Where the symbols take the objects:
x475 za x425
x475 le x926
x475 se x390
x475 si x219
x475 tu x687
x475 li x184
x759 za x703
x759 le x886
x759 se x748
x759 si x544
x759 tu x813
x759 li x954
x388 za x199
x388 le x345
x388 se x632
x388 si x308
x388 tu x891
x388 li x358
x656 za x67
x656 le x220
x656 se x793
x656 si x390
x656 tu x471
x656 li x454
x173 za x657
x173 le x131
x173 se x462
x173 si x627
x173 tu x931
x173 li x303
x954 za x886
x954 le x301
x954 se x126
x954 si x694
x954 tu x759
x954 li x203
x931 za x184
x931 le x657
x931 se x556
x931 si x345
x931 tu x219
x931 li x173
x32 za x627
x32 le x889
x32 se x891
x32 si x658
x32 tu x358
x32 li x135
x581 za x454
x581 le x969
x581 se x757
x581 si x556
x581 tu x390
x581 li x687
x401 za x381
x401 le x315
x401 se x116
x401 si x585
x401 tu x877
x401 li x989
x632 za x519
x632 le x797
x632 se x345
x632 si x122
x632 tu x889
x632 li x15
x585 za x401
x585 le x989
x585 se x316
x585 si x787
x585 tu x423
x585 li x298
x298 za x989
x298 le x927
x298 se x468
x298 si x321
x298 tu x585
x298 li x831
x687 za x969
x687 le x425
x687 se x741
x687 si x462
x687 tu x581
x687 li x475
x767 za x909
x767 le x734
x767 se x856
x767 si x301
x767 tu x57
x767 li x578
x389 za x358
x389 le x32
x389 se x450
x389 si x495
x389 tu x308
x389 li x658
x909 za x111
x909 le x787
x909 se x485
x909 si x767
x909 tu x66
x909 li x734
x634 za x539
x634 le x297
x634 se x465
x634 si x315
x634 tu x942
x634 li x920
x454 za x220
x454 le x943
x454 se x693
x454 si x581
x454 tu x656
x454 li x969
x212 za x995
x212 le x53
x212 se x381
x212 si x70
x212 tu x352
x212 li x116
x794 za x510
x794 le x128
x794 se x398
x794 si x471
x794 tu x653
x794 li x67
x219 za x475
x219 le x184
x219 se x655
x219 si x199
x219 tu x462
x219 li x931
x787 za x585
x787 le x298
x787 se x170
x787 si x734
x787 tu x111
x787 li x321
x822 za x122
x822 le x450
x822 se x389
x822 si x942
x822 tu x964
x822 li x539
x423 za x877
x423 le x401
x423 se x70
x423 si x111
x423 tu x468
x423 li x585
x969 za x943
x969 le x322
x969 se x471
x969 si x687
x969 tu x454
x969 li x425
x345 za x931
x345 le x173
x345 se x797
x345 si x358
x345 tu x199
x345 li x627
x462 za x687
x462 le x475
x462 se x131
x462 si x164
x462 tu x556
x462 li x219
x861 za x724
x861 le x252
x861 se x666
x861 si x880
x861 tu x259
x861 li x606
x995 za x305
x995 le x495
x995 se x942
x995 si x212
x995 tu x920
x995 li x53
x823 za x561
x823 le x485
x823 se x909
x823 si x336
x823 tu x172
x823 li x856
x347 za x320
x347 le x942
x347 se x995
x347 si x877
x347 tu x208
x347 li x381
x322 za x398
x322 le x880
x322 se x67
x322 si x425
x322 tu x943
x322 li x793
x797 za x556
x797 le x462
x797 se x173
x797 si x15
x797 tu x519
x797 li x164
x886 za x57
x886 le x767
x886 se x336
x886 si x954
x886 tu x703
x886 li x301
x889 za x303
x889 le x519
x889 se x199
x889 si x135
x889 tu x627
x889 li x632
x128 za x694
x128 le x666
x128 se x861
x128 si x67
x128 tu x510
x128 li x911
x942 za x822
x942 le x539
x942 se x495
x942 si x381
x942 tu x320
x942 li x634
x996 za x468
x996 le x423
x996 se x831
x996 si x66
x996 tu x170
x996 li x111
x126 za x336
x126 le x235
x126 se x301
x126 si x724
x126 tu x748
x126 li x813
x657 za x757
x657 le x741
x657 se x687
x657 si x173
x657 tu x184
x657 li x131
x495 za x389
x495 le x658
x495 se x539
x495 si x53
x495 tu x305
x495 li x465
x15 za x797
x15 le x164
x15 se x627
x15 si x450
x15 tu x632
x15 li x891
x297 za x801
x297 le x308
x297 se x964
x297 si x920
x297 tu x539
x297 li x305
x911 za x666
x911 le x16
x911 se x606
x911 si x220
x911 tu x128
x911 li x646
x308 za x388
x308 le x358
x308 se x122
x308 si x305
x308 tu x801
x308 li x389
x556 za x581
x556 le x687
x556 se x657
x556 si x797
x556 tu x655
x556 li x462
x208 za x465
x208 le x320
x208 se x920
x208 si x196
x208 tu x53
x208 li x347
x164 za x462
x164 le x219
x164 se x303
x164 si x891
x164 tu x797
x164 li x199
x131 za x741
x131 le x390
x131 se x475
x131 si x303
x131 tu x657
x131 li x655
x53 za x495
x53 le x465
x53 se x634
x53 si x116
x53 tu x995
x53 li x208
x646 za x16
x646 le x259
x646 se x510
x646 si x943
x646 tu x911
x646 li x398
x336 za x823
x336 le x856
x336 se x767
x336 si x126
x336 tu x210
x336 li x235
x831 za x927
x831 le x70
x831 se x423
x831 si x561
x831 tu x298
x831 li x177
x67 za x128
x67 le x911
x67 se x880
x67 si x656
x67 tu x794
x67 li x220
x666 za x203
x666 le x778
x666 se x252
x666 si x911
x666 tu x694
x666 li x16
x321 za x298
x321 le x831
x321 se x996
x321 si x172
x321 tu x787
x321 li x561
x989 za x315
x989 le x352
x989 se x196
x989 si x298
x989 tu x401
x989 li x927
x471 za x794
x471 le x67
x471 se x322
x471 si x741
x471 tu x693
x471 li x656
x693 za x653
x693 le x794
x693 se x943
x693 si x757
x693 tu x793
x693 li x471
x390 za x656
x390 le x454
x390 se x926
x390 si x655
x390 tu x741
x390 li x581
x703 za x650
x703 le x57
x703 se x210
x703 si x759
x703 tu x235
x703 li x886
x425 za x322
x425 le x793
x425 se x656
x425 si x475
x425 tu x969
x425 li x926
x606 za x252
x606 le x544
x606 se x16
x606 si x653
x606 tu x861
x606 li x510
x658 za x32
x658 le x135
x658 se x801
x658 si x465
x658 tu x389
x658 li x964
x199 za x219
x199 le x931
x199 se x519
x199 si x388
x199 tu x164
x199 li x345
x877 za x347
x877 le x381
x877 se x212
x877 si x423
x877 tu x196
x877 li x401
x856 za x485
x856 le x675
x856 se x734
x856 si x235
x856 tu x823
x856 li x650
x172 za x321
x172 le x561
x172 se x66
x172 si x210
x172 tu x734
x172 li x823
x519 za x655
x519 le x556
x519 se x931
x519 si x632
x519 tu x303
x519 li x797
x778 za x598
x778 le x748
x778 se x759
x778 si x16
x778 tu x203
x778 li x645
x16 za x778
x16 le x645
x16 se x544
x16 si x646
x16 tu x666
x16 li x259
x184 za x926
x184 le x757
x184 se x581
x184 si x931
x184 tu x475
x184 li x657
x203 za x301
x203 le x598
x203 se x813
x203 si x666
x203 tu x954
x203 li x778
x305 za x308
x305 le x389
x305 se x822
x305 si x995
x305 tu x297
x305 li x495
x398 za x259
x398 le x861
x398 se x128
x398 si x322
x398 tu x646
x398 li x880
x381 za x942
x381 le x634
x381 se x53
x381 si x401
x381 tu x347
x381 li x315
x813 za x235
x813 le x703
x813 se x598
x813 si x252
x813 tu x126
x813 li x759
x510 za x544
x510 le x694
x510 se x259
x510 si x794
x510 tu x606
x510 li x128
x70 za x212
x70 le x116
x70 se x401
x70 si x177
x70 tu x927
x70 li x316
x734 za x787
x734 le x321
x734 se x675
x734 si x578
x734 tu x909
x734 li x172
x675 za x170
x675 le x996
x675 se x321
x675 si x650
x675 tu x485
x675 li x66
x926 za x793
x926 le x693
x926 se x454
x926 si x184
x926 tu x425
x926 li x757
x757 za x693
x757 le x471
x757 se x969
x757 si x657
x757 tu x926
x757 li x741
x655 za x390
x655 le x581
x655 se x184
x655 si x519
x655 tu x131
x655 li x556
x235 za x856
x235 le x650
x235 se x578
x235 si x813
x235 tu x336
x235 li x703
x920 za x297
x920 le x305
x920 se x320
x920 si x352
x920 tu x634
x920 li x995
x891 za x164
x891 le x199
x891 se x889
x891 si x801
x891 tu x15
x891 li x388
x57 za x66
x57 le x909
x57 se x823
x57 si x886
x57 tu x650
x57 li x767
x598 za x578
x598 le x210
x598 se x703
x598 si x778
x598 tu x301
x598 li x748
x741 za x471
x741 le x656
x741 se x425
x741 si x131
x741 tu x757
x741 li x390
x561 za x831
x561 le x177
x561 se x111
x561 si x823
x561 tu x321
x561 li x485
x793 za x880
x793 le x653
x793 se x220
x793 si x926
x793 tu x322
x793 li x693
x880 za x861
x880 le x606
x880 se x911
x880 si x793
x880 tu x398
x880 li x653
x122 za x632
x122 le x15
x122 se x358
x122 si x822
x122 tu x135
x122 li x450
x927 za x352
x927 le x212
x927 se x877
x927 si x831
x927 tu x989
x927 li x70
x465 za x658
x465 le x964
x465 se x297
x465 si x208
x465 tu x495
x465 li x320
x315 za x634
x315 le x920
x315 se x208
x315 si x989
x315 tu x381
x315 li x352
x177 za x70
x177 le x316
x177 se x585
x177 si x485
x177 tu x831
x177 li x170
x358 za x345
x358 le x627
x358 se x15
x358 si x389
x358 tu x388
x358 li x32
x627 za x173
x627 le x303
x627 se x164
x627 si x32
x627 tu x345
x627 li x889
x539 za x450
x539 le x801
x539 se x658
x539 si x634
x539 tu x822
x539 li x297
x66 za x996
x66 le x111
x66 se x561
x66 si x57
x66 tu x675
x66 li x909
x468 za x196
x468 le x877
x468 se x927
x468 si x996
x468 tu x316
x468 li x423
x801 za x891
x801 le x388
x801 se x135
x801 si x297
x801 tu x450
x801 li x308
x645 za x748
x645 le x126
x645 se x954
x645 si x259
x645 tu x778
x645 li x724
x220 za x911
x220 le x646
x220 se x653
x220 si x454
x220 tu x67
x220 li x943
x485 za x177
x485 le x170
x485 se x787
x485 si x856
x485 tu x561
x485 li x675
x578 za x734
x578 le x172
x578 se x650
x578 si x598
x578 tu x767
x578 li x210
x196 za x208
x196 le x347
x196 se x352
x196 si x468
x196 tu x116
x196 li x877
x694 za x954
x694 le x203
x694 se x724
x694 si x128
x694 tu x544
x694 li x666
x964 za x135
x964 le x122
x964 se x308
x964 si x320
x964 tu x658
x964 li x822
x450 za x15
x450 le x891
x450 se x32
x450 si x539
x450 tu x122
x450 li x801
x320 za x964
x320 le x822
x320 se x305
x320 si x347
x320 tu x465
x320 li x942
x252 za x813
x252 le x759
x252 se x778
x252 si x606
x252 tu x724
x252 li x544
x943 za x646
x943 le x398
x943 se x794
x943 si x969
x943 tu x220
x943 li x322
x259 za x645
x259 le x724
x259 se x694
x259 si x398
x259 tu x16
x259 li x861
x111 za x423
x111 le x585
x111 se x177
x111 si x909
x111 tu x996
x111 li x787
x135 za x889
x135 le x632
x135 se x388
x135 si x964
x135 tu x32
x135 li x122
x653 za x606
x653 le x510
x653 se x646
x653 si x693
x653 tu x880
x653 li x794
x303 za x131
x303 le x655
x303 se x219
x303 si x889
x303 tu x173
x303 li x519
x170 za x316
x170 le x468
x170 se x298
x170 si x675
x170 tu x177
x170 li x996
x116 za x53
x116 le x208
x116 se x315
x116 si x316
x116 tu x212
x116 li x196
x650 za x675
x650 le x66
x650 se x172
x650 si x703
x650 tu x856
x650 li x57
x210 za x172
x210 le x823
x210 se x57
x210 si x748
x210 tu x578
x210 li x336
x748 za x210
x748 le x336
x748 se x886
x748 si x645
x748 tu x598
x748 li x126
x544 za x759
x544 le x954
x544 se x645
x544 si x510
x544 tu x252
x544 li x694
x316 za x116
x316 le x196
x316 se x989
x316 si x170
x316 tu x70
x316 li x468
x301 za x767
x301 le x578
x301 se x235
x301 si x203
x301 tu x886
x301 li x598
x352 za x920
x352 le x995
x352 se x347
x352 si x927
x352 tu x315
x352 li x212
x724 za x126
x724 le x813
x724 se x203
x724 si x861
x724 tu x645
x724 li x252

In the rows, zero is written as 50.

The rows follow the links: the fewer symbols apart two objects are, the more alike their rows tend to be.

Object, then a row for it; each showing differs a little:
x252: [ 57  59  31  43  35  82  58  40  45  23  34  53  78  44  63  72  50  56  56  75  38  44  58  69  47  54  59  82  44  44  30  61  48  55  62  74  53  33  46  56  27  73  44  64  61  48  53  41  42]
x656: [ 47  61  21  42  29  75  58  34  35  63  58  50  56  45  67  36  48  74  53  62  45  46  53  63  67  73  64  72  36  67  30  53  32  53  49  74  53  51  22  55  53  54  42  78  68  51  49  53  29]
x128: [ 33  43  31  47  44  56  27  32  58   9  58  50  62  54  48  59  46  48  41  57  51  61  54  77  49  41  80  78  48  68  48  66  48  46  31  73  19  55  46  55  31  57  56  50  45  63  37  37  34]
x891: [ 60  56  43  43  36  51  77  58  40  74  59  45  30  26  46  35  55  55  45  31  40  56  39  34  59  65  56  26  33  46  49  40  22  60  59  34  67  71  34  67  52  30  58  67  68  24  39  62  44]
x301: [ 39  46  54  57  61  53  23  40  56  36  40  55  70  74  56  59  43  50  58  70  62  41  61  68  42  40  41  78  67  55  45  59  78  39  42  70  35  24  63  30  50  71  37  36  33  79  63  40  57]
x909: [ 67  55  61  49  52  64  65  58  53  24  20  51  73  41  52  83  54  37  57  62  37  43  54  47  32  38  36  56  58  19  43  53  62  60  73  46  67  26  68  51  25  69  47  44  52  40  55  42  66]
x196: [ 64  47  72  51  61  35  62  68  59  34  35  48  42  38  32  68  56  24  47  33  41  54  44  29  33  31  39  22  55  22  64  46  54  55  62  18  60  54  71  57  36  42  62  31  45  30  45  48  68]
x658: [ 43  41  64  51  58  18  46  60  57  62  65  43  20  45  31  33  50  37  38  21  58  62  40  33  50  42  50  16  48  53  71  42  44  45  37  25  41  73  51  52  62  21  61  36  40  42  40  56  54]
x303: [ 34  50  41  50  46  38  41  42  40  88  76  46  26  58  54  12  46  68  46  40  63  53  46  48  68  67  54  42  40  76  51  41  37  42  33  53  44  67  28  45  79  32  45  59  51  57  49  61  36]
x757: [ 49  56  22  40  26  70  64  40  41  41  63  47  50  30  55  46  52  61  43  49  40  59  45  60  62  64  78  59  29  62  38  55  20  58  50  62  48  67  26  70  38  44  57  75  71  37  35  53  27]
x606: [ 39  46  31  45  41  62  36  35  58   2  53  51  67  49  49  68  48  44  42  58  45  61  53  76  47  41  80  76  45  63  46  67  45  52  39  71  25  53  49  60  24  59  58  53  51  57  37  36  34]
x199: [ 49  56  41  49  40  50  61  49  34  99  66  47  29  45  58  19  48  70  52  41  53  47  45  39  69  73  46  36  39  63  44  37  30  48  47  49  62  63  25  49  76  35  44  68  63  45  51  65  39]
x650: [ 54  45  59  51  57  52  44  50  63   2  29  52  72  48  43  85  52  27  49  58  42  51  53  57  31  27  50  60  61  29  53  61  65  53  56  49  43  37  73  53  19  64  56  34  40  47  48  35  61]
x471: [ 45  60  22  46  29  73  54  33  36  65  59  52  58  48  67  35  46  76  53  65  49  47  55  63  68  72  61  74  36  69  31  52  34  51  47  75  52  49  22  53  57  55  40  75  66  57  50  53  28]
x793: [ 40  55  26  48  36  71  44  32  38  68  61  52  57  57  67  31  45  75  53  65  53  45  56  68  65  69  61  77  41  75  33  52  42  46  42  78  45  47  27  45  63  57  39  71  60  64  53  52  30]
x389: [ 45  41  62  50  57  18  46  61  58  58  67  44  19  43  30  35  51  37  37  21  56  63  38  31  50  42  54  15  47  52  69  43  40  46  38  24  42  76  50  56  57  21  64  37  43  38  36  58  53]
x468: [ 49  40  79  58  73  24  35  61  60  45  39  50  43  63  37  57  49  31  51  42  57  47  51  38  35  28  28  33  69  37  67  45  75  42  47  31  45  41  75  34  55  47  50  21  28  57  56  47  72]
x425: [ 49  58  21  39  25  74  64  38  38  51  60  48  54  34  61  43  51  67  48  55  39  53  50  60  64  69  73  64  29  63  34  53  24  57  51  66  53  60  25  66  43  49  50  79  71  41  40  52  28]
x298: [ 49  43  76  60  72  33  37  60  56  60  37  52  50  69  45  54  47  38  56  52  60  38  52  39  39  36  19  41  71  37  59  44  80  41  52  39  53  31  73  27  63  55  40  26  29  62  65  49  71]
x634: [ 63  54  69  54  57  39  65  64  41  96  45  48  35  50  51  34  51  54  58  41  52  39  47  24  51  58  18  22  53  37  55  32  53  48  62  28  75  45  52  40  75  41  41  48  50  41  62  64  65]

Each walk starts at a row. The symbols on each line, taken left to right, move it on to the next object.
Answer with the object's row; about right is enough.
[ 29  47  31  50  44  58  26  29  45  55  65  51  55  68  60  35  42  68  50  63  60  49  56  73  61  58  64  78  47  82  40  57  50  39  29  79  28  48  34  39  60  55  41  58  47  76  52  49  31]
tu se za se tu li -> [ 53  55  31  42  35  78  56  38  49  12  38  53  78  42  59  73  50  50  51  69  37  50  56  70  47  50  67  81  43  48  35  64  45  59  59  72  46  41  46  61  21  70  50  62  60  48  45  39  38]
tu za le li se li le -> [ 51  42  57  50  59  50  39  51  65   1  30  52  69  52  41  82  51  30  48  58  45  52  54  58  30  26  52  62  61  34  53  61  68  52  53  51  39  37  74  50  22  65  55  32  38  54  47  34  60]
[ 51  43  77  60  74  29  35  60  59  56  39  51  47  69  43  53  46  37  55  47  60  41  53  39  38  34  22  40  70  38  62  43  79  41  51  34  50  33  73  31  61  54  44  22  28  61  64  49  72]
li le li se li li -> [ 51  39  76  56  70  24  44  65  65  35  41  49  42  55  31  64  51  24  46  35  52  51  46  34  32  26  37  27  64  30  68  47  65  47  51  24  47  48  77  46  43  43  58  22  32  45  48  46  70]
si si se li le le se li -> [ 59  42  75  53  65  29  52  67  62  31  39  47  43  43  32  66  54  24  45  33  46  54  45  32  34  28  40  23  60  26  67  47  60  52  56  21  51  50  74  52  38  42  60  27  39  37  46  45  69]
[ 70  53  68  50  54  43  75  70  52  49  34  48  44  32  38  63  57  32  50  37  38  50  44  26  37  43  33  20  50  18  58  41  50  59  71  20  72  51  63  59  40  43  58  43  53  23  48  54  67]
le si tu le se tu tu se tu -> [ 43  43  68  56  63  18  43  59  54  78  63  47  19  56  37  28  49  44  45  26  63  53  43  31  53  47  38  18  54  54  67  36  52  41  38  27  47  65  52  42  75  28  53  37  39  49  49  59  58]
si li tu za tu se tu -> [ 46  41  60  50  56  21  51  60  57  55  66  45  19  39  30  38  53  36  37  21  52  65  39  33  51  44  56  15  44  51  68  43  38  49  41  24  44  78  50  59  54  20  66  40  45  34  35  56  50]
[ 30  44  34  45  42  37  35  39  53  43  79  45  31  46  42  32  49  52  34  35  55  68  43  58  60  51  79  46  38  78  56  53  29  46  25  53  25  81  33  59  52  29  63  54  51  51  32  51  29]
si za li se si -> [ 32  46  40  50  47  35  35  42  46  78  80  47  26  58  49  16  44  64  42  36  65  57  45  52  64  61  60  45  42  80  54  45  36  41  27  54  35  71  29  46  75  29  50  56  49  59  45  59  35]
tu li le se li tu li se tu -> [ 49  55  22  38  28  66  62  38  44  37  63  47  48  30  51  45  52  58  41  46  40  61  45  60  60  63  82  58  29  63  42  55  19  60  47  60  46  70  29  73  35  43  61  71  67  36  31  50  25]
[ 30  43  32  46  47  54  25  31  57  13  62  51  60  58  48  55  46  49  42  58  54  60  52  76  51  41  78  77  47  72  47  65  49  45  29  73  18  56  44  53  35  54  55  50  43  65  41  37  32]
se li tu tu za le si tu -> [ 57  58  34  44  36  83  57  40  45  29  32  54  80  47  65  68  48  57  58  76  39  42  58  67  48  55  56  83  46  45  30  62  51  57  63  73  57  30  47  52  30  76  42  65  61  53  53  41  43]
za si tu si le se -> [ 54  58  39  48  42  80  49  38  42  42  33  56  79  56  69  62  48  61  61  79  45  35  62  66  49  55  44  83  53  47  30  58  61  52  60  76  56  23  48  42  43  77  34  59  54  62  63  43  48]
[ 27  44  32  50  47  53  19  31  54  33  65  51  56  67  53  43  43  59  44  59  60  56  53  75  56  48  72  78  50  79  46  62  51  40  25  77  19  51  42  45  50  54  48  51  43  72  47  42  32]
za le si se za le -> [ 43  49  52  56  57  60  28  40  50  45  38  55  72  74  62  57  44  56  60  75  57  36  62  66  47  46  39  83  63  54  41  56  75  41  46  74  42  20  58  29  53  73  33  45  40  77  66  43  53]
le tu za za li -> [ 69  56  64  53  56  62  64  59  47  51  20  52  71  52  58  69  51  46  63  67  43  31  57  40  37  47  21  54  61  21  43  47  68  53  74  46  75  19  67  39  46  71  37  46  50  47  68  48  69]
[ 49  58  20  41  27  71  64  38  40  47  61  49  52  32  57  45  52  64  46  52  39  57  48  61  61  67  76  62  29  62  35  55  21  59  50  65  52  64  26  69  40  48  54  75  71  37  38  50  26]
tu le si tu tu si li se -> [ 47  52  24  39  28  60  58  40  45  35  67  47  45  31  50  46  52  57  39  43  40  64  44  59  59  59  83  55  29  63  43  57  19  58  44  58  43  73  27  74  35  40  63  69  66  37  30  49  27]
le li le za si za za li -> [ 43  47  30  44  39  66  40  34  54   1  50  51  69  44  51  70  49  45  43  60  42  60  52  74  47  41  79  77  44  57  44  66  44  53  43  70  29  53  48  61  20  62  58  54  53  54  37  35  35]
